Below are the code and all the weights of a small trained network. Each question names an input and a target symbol and asks about switching units off, where a switched-off unit gives its printed mean instead of its output.

import numpy as np


def w(rows, s, z=0):
    codes = np.array(rows[::2]) - 128.0
    scale = np.full(codes.shape[1], s)
    scale[-1] = z or s
    return codes * scale


def norm(h):
    return h / np.sqrt((h * h).mean(-1, keepdims=True) + 1e-5)


def f(y):
    return y / 2 * (1 + np.tanh(0.7978845608 * (y + 0.044715 * y**3)))


def softmax(a):
    e = np.exp(a - a.max(-1, keepdims=True))
    return e / e.sum(-1, keepdims=True)


def log_softmax(a):
    a = a - a.max(-1, keepdims=True)
    return a - np.log(np.exp(a).sum(-1, keepdims=True))


def net(x, mask):
    ids = ['αβδεζηθλμξσψ'.index(c) for c in x.split()]
    T = len(ids)
    res = E[ids] + P[:T]
    u = 0
    for l in range(2):
        q, k, v = (norm(res) @ M[l].T for M in (Q, K, V))
        z = softmax(np.where(np.tri(T) > 0, q @ k.T / 4**0.5, -1e9)) @ v
        res = res + np.where(mask[u], z, O[l][:, -1]) @ O[l][:, :-1]
        u += 1
        y = f(norm(res) @ A[l][:, :-1].T + A[l][:, -1])
        res = res + np.where(mask[u : u + 4], y, B[l][:, -1]) @ B[l][:, :-1]
        u += 4
    return log_softmax(norm(res)[-1] @ U[:, :-1].T + U[:, -1])


Q, K, V, O, A, B = {}, {}, {}, {}, {}, {}
E = w([
[115,221,171,107,154,198,125],'α',
[125,99,122,102,148,87,140],'β',
[139,137,149,160,143,251,126],'δ',
[130,51,138,78,160,71,148],'ε',
[109,43,158,81,114,86,166],'ζ',
[142,61,119,107,91,76,139],'η',
[110,215,53,114,85,177,148],'θ',
[118,103,128,110,117,101,140],'λ',
[106,93,136,121,103,116,165],'μ',
[165,162,51,205,154,175,182],'ξ',
[96,88,150,84,152,100,166],'σ',
[144,126,55,89,133,213,72],'ψ',
],0.0012)
P = w([
[24,104,110,255,158,57,53],'0',
[25,16,121,27,103,43,228],'1',
[47,31,125,22,108,96,211],'2',
[77,42,133,20,108,113,227],'3',
[125,56,126,29,86,102,205],'4',
[132,80,143,10,85,113,199],'5',
[147,78,142,24,92,151,182],'6',
[189,125,123,46,91,173,204],'7',
[193,142,135,36,116,179,204],'8',
[212,163,116,42,110,184,188],'9',
[230,176,119,39,113,207,186],'10',
[243,197,115,42,123,211,166],'11',
],0.00053)
Q[0] = w([
[3,79,210,213,112,5,53],'L0H0',
[240,19,139,4,78,100,247],'L0H0',
[6,177,112,246,142,81,3],'L0H0',
[160,251,32,251,212,243,11],'L0H0',
],0.0035)
K[0] = w([
[153,20,141,9,73,135,250],'L0H0',
[214,245,95,164,151,240,69],'L0H0',
[53,14,180,46,104,31,232],'L0H0',
[15,35,174,214,143,2,94],'L0H0',
],0.0034)
V[0] = w([
[50,174,190,174,136,174,149],'L0H0',
[135,196,121,128,103,55,198],'L0H0',
[172,109,254,140,125,86,144],'L0H0',
[163,86,108,190,151,162,203],'L0H0',
],0.0024)
O[0] = w([
[179,179,206,130,116,147,161,140],'L0H0',
[64,178,110,119,100,4,229,132],'L0H0',
[83,84,214,192,122,62,93,5],'L0H0',
[158,70,102,206,188,159,195,204],'L0H0',
],0.0025,0.0018)
A[0] = w([
[121,98,137,42,138,92,93,254],'L0N0',
[159,238,15,167,60,233,187,95],'L0N1',
[167,157,167,124,183,146,165,15],'L0N2',
[103,216,167,41,155,250,210,167],'L0N3',
],0.0022,0.0017)
B[0] = w([
[176,213,108,80,87,172,125,201],'L0N0',
[107,35,158,8,147,55,186,215],'L0N1',
[78,95,147,194,108,96,80,109],'L0N2',
[222,103,99,140,62,83,110,253],'L0N3',
],0.0018,0.0022)
Q[1] = w([
[253,144,91,70,124,163,214],'L1H0',
[251,133,108,64,98,162,221],'L1H0',
[8,169,165,203,180,77,31],'L1H0',
[1,111,214,162,87,65,55],'L1H0',
],0.0035)
K[1] = w([
[26,148,138,253,230,87,17],'L1H0',
[44,151,113,253,239,88,27],'L1H0',
[190,76,153,3,23,178,203],'L1H0',
[246,102,68,2,89,203,252],'L1H0',
],0.0035)
V[1] = w([
[101,13,195,106,37,151,150],'L1H0',
[80,154,196,77,227,191,205],'L1H0',
[112,149,82,194,27,190,185],'L1H0',
[5,178,124,117,72,189,142],'L1H0',
],0.0021)
O[1] = w([
[95,49,180,80,5,181,222,197],'L1H0',
[161,192,167,116,206,196,202,110],'L1H0',
[186,154,42,234,34,185,156,88],'L1H0',
[78,221,124,182,110,244,130,255],'L1H0',
],0.0021,0.00049)
A[1] = w([
[60,110,216,253,126,118,121,30],'L1N0',
[88,117,137,150,158,112,58,8],'L1N1',
[21,168,153,172,95,88,174,27],'L1N2',
[150,51,116,104,103,107,112,229],'L1N3',
],0.0029,0.0018)
B[1] = w([
[185,95,77,3,37,152,228,60],'L1N0',
[182,109,117,22,102,185,222,53],'L1N1',
[202,176,71,137,175,210,97,77],'L1N2',
[121,152,147,166,154,156,115,250],'L1N3',
],0.003,0.002)
U = w([
[244,254,255,160,27,5,51,204],'α',
[92,235,44,182,251,29,3,3],'β',
[251,6,253,240,151,236,89,134],'δ',
[13,6,222,42,249,28,57,44],'ε',
[15,38,221,42,31,214,202,47],'ζ',
[2,11,20,246,2,36,8,208],'η',
[172,208,9,5,19,2,246,104],'θ',
[107,254,14,242,143,150,55,22],'λ',
[137,221,45,242,1,252,255,88],'μ',
[185,14,8,252,253,14,249,218],'ξ',
[20,254,219,79,253,252,199,182],'σ',
[237,46,5,1,148,244,2,184],'ψ',
],0.0036,0.0022)

Each question gives the input, a string of symbols that net reads in full, and the target symbol t.
The units are the heads (4 rows each of Q, K, V and O) and the neurons (one row each of A and B). Each row of codes is followed by its name. A weight is (code - 128) times the scale printed after its matrix; where a second scale follows, it is the last column's (O, A, B and U).
mask holds one flag per unit, layer by layer, with each layer's heads first. A switched-off unit (its flag False) gives its mean, the last column of its rows in O or B, instead of its output. The means were averaged over made-up inputs and are rounded, as every weight is.
A unit's drop is (log p(t) with every unit on - log p(t) with that unit switched off) / (log p(t) with every unit on - log p(t) with every unit switched off).
The circuit of an input: a set's keep is (log p(t) with only the set's units on - log p(t) with every unit switched off) / (log p(t) with every unit on - log p(t) with every unit switched off). Starting from all 10 units, units are removed one at a time, each time the one whose removal leaves the highest keep (on an exact tie, the one counted first), for as long as the keep stays at least 0.8.
circuit, biggest first: the units of the circuit, biggest drop first
most important unit: the unit with the biggest drop
top k neurons: the k neurons with the biggest drops, biggest first
k most important neurons of layer l: the k neurons of layer l with the biggest drops, biggest first
drop of u: that unit's drop, to one decimal
input σ ξ η η ζ, target σ: circuit, biggest first -> [L0N3; L1H0; L0N1]
input η σ ψ δ η ε σ ψ μ ε, target ψ: top neuron -> [L0N3]
input η η β σ β ζ ε, target η: top 2 neurons -> [L0N1; L0N0]
input η μ η η σ δ, target η: circuit, biggest first -> [L1H0; L0N1]
input ε θ λ δ δ η ε ξ, target ε: circuit, biggest first -> [L1H0; L0H0]
input α η ε ξ η η, target α: circuit, biggest first -> [L0H0; L0N1]
input η λ η α, target η: circuit, biggest first -> [L1H0; L0N1]
input η η ξ σ θ η η δ ε η α ψ, target η: circuit, biggest first -> [L1H0; L0H0]
input ξ η η η δ μ ξ σ ξ, target ξ: circuit, biggest first -> [L0N1; L0N0]
input μ σ ζ η α σ ξ η η, target μ: circuit, biggest first -> [L1H0; L0N3; L0N1]
input μ ε ε μ ξ α ε ε ζ, target μ: top 2 neurons -> [L0N1; L0N3]
input η θ δ σ δ β ε η ζ σ, target δ: top 2 neurons -> [L0N3; L1N3]
input μ β λ, target μ: circuit, biggest first -> [L0N1; L1H0; L0N3]
input ξ σ σ σ α η ζ μ η ζ, target α: circuit, biggest first -> [L0H0; L0N1]
input ζ σ δ σ β, target δ: circuit, biggest first -> [L0H0]
input μ η ε σ, target σ: top 3 neurons -> [L0N3; L0N1; L1N2]
input σ ε η σ η θ ε α ζ, target σ: circuit, biggest first -> [L0N3; L1H0; L0H0; L0N1]
input θ λ ε ζ λ δ λ α σ, target α: circuit, biggest first -> [L0H0; L0N3]
input μ θ σ, target θ: top 2 neurons -> [L0N0; L1N3]
input μ ε σ α σ δ ζ, target δ: 3 most important neurons of layer 0 -> [L0N1; L0N3; L0N0]
input θ σ ε σ η η, target θ: most important unit -> L0H0
input μ ε η ψ β σ μ δ μ, target δ: top 2 neurons -> [L0N0; L0N3]
input μ α μ, target μ: top 3 neurons -> [L0N1; L0N3; L1N2]
input σ σ β ψ σ θ ξ ε, target σ: top 2 neurons -> [L0N3; L0N1]
input η μ ξ β ψ ζ α σ ψ, target η: drop of L0N1 -> 0.4
input η ξ ζ, target η: drop of L1H0 -> 1.4
input θ η η σ, target θ: top neuron -> [L0N3]
input ξ η η ξ σ, target ξ: drop of L0H0 -> 0.3
input ξ ζ η σ, target ξ: drop of L0H0 -> 0.2
